Below are the code and all the weights of a small trained network. Each question names an input and a class and asks about switching units off, where a switched-off unit gives its printed mean instead of its output.

import numpy as np


def w(rows, s, z=0):
    codes = np.array(rows[::2]) - 128.0
    scale = np.full(codes.shape[1], s)
    scale[-1] = z or s
    return codes * scale


def norm(h):
    return h / np.sqrt((h * h).mean(-1, keepdims=True) + 1e-5)


def f(y):
    return y / 2 * (1 + np.tanh(0.7978845608 * (y + 0.044715 * y**3)))


def log_softmax(a):
    a = a - a.max(-1, keepdims=True)
    return a - np.log(np.exp(a).sum(-1, keepdims=True))


def net(x, mask):
    res = np.array(x, float).reshape(1, 6) / 4 @ E
    u = 0
    for l in range(3):
        y = f(norm(res) @ A[l][:, :-1].T + A[l][:, -1])
        res = res + np.where(mask[u : u + 10], y, B[l][:, -1]) @ B[l][:, :-1]
        u += 10
    return log_softmax(norm(res)[-1] @ U[:, :-1].T + U[:, -1])


A, B = {}, {}
E = w([
[132,106,31,146,169,182,130,144,136,126],'x0',
[147,147,140,89,164,175,153,66,75,96],'x1',
[141,118,152,124,251,121,147,157,164,160],'x2',
[128,123,128,125,128,126,130,126,129,126],'x3',
[132,127,127,126,128,128,127,129,128,130],'x4',
[132,126,125,126,126,123,134,125,129,132],'x5',
],0.02)
A[0] = w([
[90,129,78,154,21,129,107,136,102,114,138],'0.n0',
[137,70,1,166,150,180,108,132,115,114,186],'0.n1',
[117,94,56,137,90,175,130,146,121,103,1],'0.n2',
[150,168,73,100,66,124,108,93,25,56,87],'0.n3',
[97,140,66,142,158,174,156,119,111,121,100],'0.n4',
[112,167,166,61,172,182,171,84,97,110,13],'0.n5',
[103,146,168,147,72,93,131,139,119,104,108],'0.n6',
[161,123,147,113,176,115,87,110,82,131,47],'0.n7',
[110,154,88,83,78,147,129,82,104,68,73],'0.n8',
[164,109,138,97,154,176,155,68,38,111,170],'0.n9',
],0.01,0.0058)
B[0] = w([
[255,84,149,97,139,115,42,127,124,48,211],'0.n0',
[92,156,28,144,126,148,169,128,158,66,245],'0.n1',
[100,249,127,138,101,123,94,80,225,95,162],'0.n2',
[15,92,147,143,80,156,214,152,155,212,218],'0.n3',
[186,92,49,110,136,140,112,175,41,144,169],'0.n4',
[235,158,169,124,94,87,123,118,182,49,174],'0.n5',
[123,59,116,90,149,152,120,138,45,141,167],'0.n6',
[156,72,152,65,79,100,172,132,176,72,134],'0.n7',
[86,145,103,200,161,200,153,124,151,236,185],'0.n8',
[54,181,140,150,176,154,201,53,88,131,218],'0.n9',
],0.0089,0.012)
A[1] = w([
[155,67,200,139,78,57,77,180,174,225,49],'1.n0',
[155,177,153,121,73,110,65,139,105,107,26],'1.n1',
[194,143,22,129,114,137,80,146,203,158,41],'1.n2',
[159,113,147,129,86,128,78,135,71,135,59],'1.n3',
[49,114,153,173,177,127,121,156,173,171,136],'1.n4',
[187,173,233,134,186,25,152,138,166,135,10],'1.n5',
[152,102,38,193,112,102,67,195,221,102,1],'1.n6',
[79,60,182,138,123,83,76,205,148,170,42],'1.n7',
[193,174,80,134,1,55,46,123,137,48,57],'1.n8',
[175,198,136,97,237,100,107,77,103,73,11],'1.n9',
],0.009,0.004)
B[1] = w([
[120,117,4,61,174,203,82,107,65,179,235],'1.n0',
[157,100,93,146,135,108,175,110,68,65,140],'1.n1',
[122,137,254,137,100,79,131,147,158,67,231],'1.n2',
[176,148,125,172,156,85,167,144,94,150,144],'1.n3',
[113,161,112,96,102,112,104,151,99,187,186],'1.n4',
[80,201,92,103,155,151,66,24,194,135,246],'1.n5',
[92,136,247,120,100,68,114,119,209,97,254],'1.n6',
[101,121,13,92,148,159,64,85,143,208,203],'1.n7',
[200,52,178,157,108,252,119,126,138,35,223],'1.n8',
[203,77,139,64,78,85,82,77,130,29,173],'1.n9',
],0.0099,0.0065)
A[2] = w([
[137,136,251,122,100,118,137,53,125,167,91],'2.n0',
[119,108,216,143,83,133,161,118,113,163,62],'2.n1',
[58,133,149,146,173,34,175,178,156,141,4],'2.n2',
[138,108,113,105,134,112,216,103,121,109,95],'2.n3',
[121,72,105,144,76,150,67,163,149,160,90],'2.n4',
[133,145,126,111,210,96,163,138,162,82,125],'2.n5',
[145,174,120,164,167,113,163,189,207,101,193],'2.n6',
[165,88,154,115,78,100,70,111,96,185,95],'2.n7',
[223,66,74,117,170,144,122,146,53,103,55],'2.n8',
[64,116,109,101,168,40,115,201,164,162,94],'2.n9',
],0.013,0.0045)
B[2] = w([
[97,167,207,165,100,50,137,197,147,147,249],'2.n0',
[68,142,135,131,133,65,36,229,96,216,193],'2.n1',
[188,156,107,159,158,33,244,160,103,176,168],'2.n2',
[101,101,89,124,129,139,47,154,113,150,188],'2.n3',
[159,89,162,62,178,129,154,131,134,87,189],'2.n4',
[215,62,132,131,129,104,89,124,93,155,225],'2.n5',
[166,94,208,104,101,95,154,171,98,173,254],'2.n6',
[147,129,115,138,197,187,192,116,28,95,171],'2.n7',
[158,36,147,104,166,163,116,182,2,118,183],'2.n8',
[150,196,82,211,97,89,123,189,132,204,212],'2.n9',
],0.011,0.0069)
U = w([
[203,36,86,94,177,178,121,134,29,87,252],'0',
[135,80,157,157,41,138,117,163,247,29,113],'1',
[34,169,201,163,78,99,153,139,72,190,149],'2',
[56,157,8,182,90,222,197,55,126,105,31],'3',
[103,148,28,88,178,140,48,94,157,216,132],'4',
[186,117,113,184,120,26,150,221,177,189,108],'5',
[178,169,214,73,166,40,122,42,171,89,58],'6',
],0.018,0.0032)

Each question gives the input, the list of numbers given to net, and the class t.
The units are the neurons (one row each of A and B). Each row of codes is followed by its name. A weight is (code - 128) times the scale printed after its matrix; where a second scale follows, it is the last column's (A, B and U).
mask holds one flag per neuron, layer by layer. A switched-off neuron (its flag False) gives its mean, the last column of its row in B, instead of its output. The means were averaged over made-up inputs and are rounded, as every weight is.
A unit's drop is (log p(t) with every unit on - log p(t) with that unit switched off) / (log p(t) with every unit on - log p(t) with every unit switched off).
The circuit of an input: a set's keep is (log p(t) with only the set's units on - log p(t) with every unit switched off) / (log p(t) with every unit on - log p(t) with every unit switched off). Starting from the 12 units with the biggest drops (on a tie, the unit counted first), units are removed one at a time, each time the one whose removal leaves the highest keep (on an exact tie, the one counted first), for as long as the keep stays at least 0.8.
units of the circuit, in order: the units of the circuit, biggest drop first
most important unit: the unit with the biggest drop
top k neurons: the k neurons with the biggest drops, biggest first
top k neurons in layer l: the k neurons of layer l with the biggest drops, biggest first
drop when u is switched off: that unit's drop, to one decimal
input [0,-7,4,8,2,-5], class 4: units of the circuit, in order => (0.n1; 1.n0)
input [0,1,5,8,4,6], class 6: most important unit => 0.n3
input [4,0,4,8,-2,8], class 5: top 3 neurons => (0.n9; 1.n8; 0.n0)
input [0,-8,2,5,-7,5], class 4: top 2 neurons => (0.n1; 1.n0)
input [0,5,6,5,-8,-1], class 6: top 4 neurons => (0.n5; 0.n1; 1.n5; 1.n0)
input [8,1,0,2,0,-5], class 3: top 3 neurons => (0.n1; 0.n0; 0.n2)
input [1,1,6,0,6,5], class 0: top 4 neurons => (0.n3; 1.n6; 1.n9; 0.n2)
input [0,5,-5,-6,3,1], class 2: top 2 neurons => (0.n3; 0.n1)
input [0,4,8,-7,-7,-3], class 6: top 3 neurons => (0.n1; 1.n5; 1.n0)
input [-4,0,-7,-4,4,-7], class 0: top 2 neurons => (0.n0; 0.n9)
input [4,5,0,0,2,3], class 3: top 2 neurons => (0.n0; 0.n9)
input [-6,0,-7,-1,-4,0], class 0: top 2 neurons in layer 0 => (0.n0; 0.n9)
input [0,-7,7,-2,3,-1], class 4: top 2 neurons in layer 1 => (1.n0; 1.n7)
input [0,6,1,-6,-7,4], class 6: most important unit => 0.n5
input [1,-8,-4,6,-6,6], class 1: top 3 neurons => (1.n6; 1.n2; 0.n4)
input [-1,8,1,-3,8,8], class 6: top 2 neurons => (0.n5; 1.n9)
input [1,4,-1,-8,6,-6], class 3: top 2 neurons in layer 1 => (1.n6; 1.n2)
input [-1,-7,4,-1,-4,-5], class 4: drop when 0.n1 is switched off => 0.5
input [3,-1,-8,-7,5,-8], class 1: drop when 0.n0 is switched off => 1.8
input [3,-1,-6,-2,-8,2], class 1: most important unit => 0.n0
input [0,-2,3,-4,8,2], class 4: drop when 0.n1 is switched off => 2.3
input [6,-2,-6,1,-4,-4], class 1: drop when 2.n1 is switched off => 0.0
